Below is a small trained network, with its code and all its weights. Each question gives an input and a target symbol and asks what happens when units are switched off, that is, made to give their printed mean instead of their output.

import numpy as np


def w(rows, s, z=0):
    codes = np.array(rows[::2]) - 128.0
    scale = np.full(codes.shape[1], s)
    scale[-1] = z or s
    return codes * scale


def norm(h):
    return h / np.sqrt((h * h).mean(-1, keepdims=True) + 1e-5)


def f(y):
    return np.maximum(y, 0)


def softmax(a):
    e = np.exp(a - a.max(-1, keepdims=True))
    return e / e.sum(-1, keepdims=True)


def log_softmax(a):
    a = a - a.max(-1, keepdims=True)
    return a - np.log(np.exp(a).sum(-1, keepdims=True))


def net(x, mask):
    ids = ['αβελφψ'.index(c) for c in x.split()]
    T = len(ids)
    res = E[ids] + P[:T]
    r = norm(res)
    for j in range(2):
        rows = slice(3 * j, 3 * j + 3)
        q, k, v = (r @ M[0][rows].T for M in (Q, K, V))
        z = softmax(np.where(np.tri(T) > 0, q @ k.T / 3**0.5, -1e9)) @ v
        o = O[0][rows]
        res = res + np.where(mask[j], z, o[:, -1]) @ o[:, :-1]
    y = f(norm(res) @ A[0][:, :-1].T + A[0][:, -1])
    res = res + np.where(mask[2:18], y, B[0][:, -1]) @ B[0][:, :-1]
    return log_softmax(norm(res)[-1] @ U[:, :-1].T + U[:, -1])


Q, K, V, O, A, B = {}, {}, {}, {}, {}, {}
E = w([
[20,152,201,54],'α',
[66,137,182,31],'β',
[219,12,189,168],'ε',
[4,213,158,184],'λ',
[208,174,194,48],'φ',
[213,54,156,245],'ψ',
],0.015)
P = w([
[7,55,51,134],'0',
[108,114,187,153],'1',
[113,120,198,135],'2',
[110,134,194,141],'3',
[118,129,188,136],'4',
[111,135,178,144],'5',
[114,133,169,147],'6',
],0.011)
Q[0] = w([
[66,1,137,217],'head 0',
[188,165,144,141],'head 0',
[127,210,69,127],'head 0',
[67,160,148,129],'head 1',
[167,34,218,229],'head 1',
[86,92,162,115],'head 1',
],0.018)
K[0] = w([
[90,107,37,139],'head 0',
[173,139,131,164],'head 0',
[168,187,133,161],'head 0',
[76,107,166,142],'head 1',
[142,130,5,73],'head 1',
[119,126,131,162],'head 1',
],0.02)
V[0] = w([
[103,146,189,182],'head 0',
[4,165,155,160],'head 0',
[150,172,182,210],'head 0',
[207,218,191,74],'head 1',
[101,110,142,60],'head 1',
[226,222,175,132],'head 1',
],0.012)
O[0] = w([
[196,116,113,82,141],'head 0',
[251,143,162,152,157],'head 0',
[154,84,89,77,83],'head 0',
[160,123,180,219,43],'head 1',
[88,115,181,129,188],'head 1',
[180,122,132,198,2],'head 1',
],0.012,0.0087)
A[0] = w([
[5,230,118,101,156],'neuron 0',
[122,59,156,149,206],'neuron 1',
[124,152,125,91,157],'neuron 2',
[117,170,200,177,124],'neuron 3',
[129,113,54,94,75],'neuron 4',
[173,167,102,145,74],'neuron 5',
[98,184,144,211,101],'neuron 6',
[116,81,98,245,198],'neuron 7',
[180,71,54,142,119],'neuron 8',
[143,72,130,120,81],'neuron 9',
[174,121,160,202,2],'neuron 10',
[118,93,161,189,27],'neuron 11',
[38,203,133,101,117],'neuron 12',
[102,168,152,79,54],'neuron 13',
[86,165,182,129,141],'neuron 14',
[139,55,113,216,54],'neuron 15',
],0.018,0.0042)
B[0] = w([
[114,102,218,36,246],'neuron 0',
[161,172,101,196,190],'neuron 1',
[88,99,165,118,189],'neuron 2',
[78,168,88,183,227],'neuron 3',
[124,149,59,226,162],'neuron 4',
[134,126,86,208,134],'neuron 5',
[105,79,120,36,168],'neuron 6',
[63,1,108,167,156],'neuron 7',
[161,114,18,104,134],'neuron 8',
[143,150,118,175,143],'neuron 9',
[186,98,211,103,158],'neuron 10',
[209,110,144,98,158],'neuron 11',
[130,158,187,37,221],'neuron 12',
[70,136,125,88,209],'neuron 13',
[101,155,93,81,226],'neuron 14',
[94,28,163,232,145],'neuron 15',
],0.025,0.011)
U = w([
[127,100,190,69,165],'α',
[64,202,137,202,2],'β',
[142,98,52,132,68],'ε',
[128,46,187,217,132],'λ',
[244,110,128,127,131],'φ',
[201,171,227,202,116],'ψ',
],0.011,0.0037)

Each question gives the input, a string of symbols that net reads in full, and the target symbol t.
The units are the heads (3 rows each of Q, K, V and O) and the neurons (one row each of A and B). Each row of codes is followed by its name. A weight is (code - 128) times the scale printed after its matrix; where a second scale follows, it is the last column's (O, A, B and U).
mask holds one flag per unit, heads first, then neurons. A switched-off unit (its flag False) gives its mean, the last column of its rows in O or B, instead of its output. The means were averaged over made-up inputs and are rounded, as every weight is.
A unit's drop is (log p(t) with every unit on - log p(t) with that unit switched off) / (log p(t) with every unit on - log p(t) with every unit switched off).
The circuit of an input: a set's keep is (log p(t) with only the set's units on - log p(t) with every unit switched off) / (log p(t) with every unit on - log p(t) with every unit switched off). Starting from the 12 units with the biggest drops (on a tie, the unit counted first), units are removed one at a time, each time the one whose removal leaves the highest keep (on an exact tie, the one counted first), for as long as the keep stays at least 0.8.
circuit, biggest first: the units of the circuit, biggest drop first
k most important neurons: the k neurons with the biggest drops, biggest first
drop of u: that unit's drop, to one decimal
input β φ ε ψ, target β: circuit, biggest first -> neuron 3; neuron 0
input λ ε β ε ψ ε, target φ: circuit, biggest first -> head 0; neuron 0; neuron 8
input ε ε ε λ α α, target β: circuit, biggest first -> head 1; head 0; neuron 0; neuron 12
input λ ε α α, target β: 3 most important neurons -> neuron 0; neuron 12; neuron 6
input λ ε ψ φ λ, target β: circuit, biggest first -> head 0; neuron 0; head 1; neuron 12
input φ ε φ ε φ, target ψ: circuit, biggest first -> head 1; neuron 0
input φ ε λ φ β φ φ, target λ: circuit, biggest first -> head 1; neuron 7; neuron 12
input φ ε φ λ λ, target β: 4 most important neurons -> neuron 3; neuron 0; neuron 12; neuron 5
input ψ α ψ ψ ψ, target ε: most important neuron -> neuron 4
input φ β ε ε α β, target β: 2 most important neurons -> neuron 0; neuron 3
input φ ε β λ λ β λ, target ψ: 2 most important neurons -> neuron 10; neuron 0
input ε φ α φ, target β: drop of neuron 0 -> 0.3
input ε ε λ ε β λ λ, target ψ: drop of neuron 10 -> 0.2
input ψ λ ε, target ε: drop of head 0 -> 0.1
input ε α φ ψ λ ε φ, target β: drop of head 0 -> 0.9
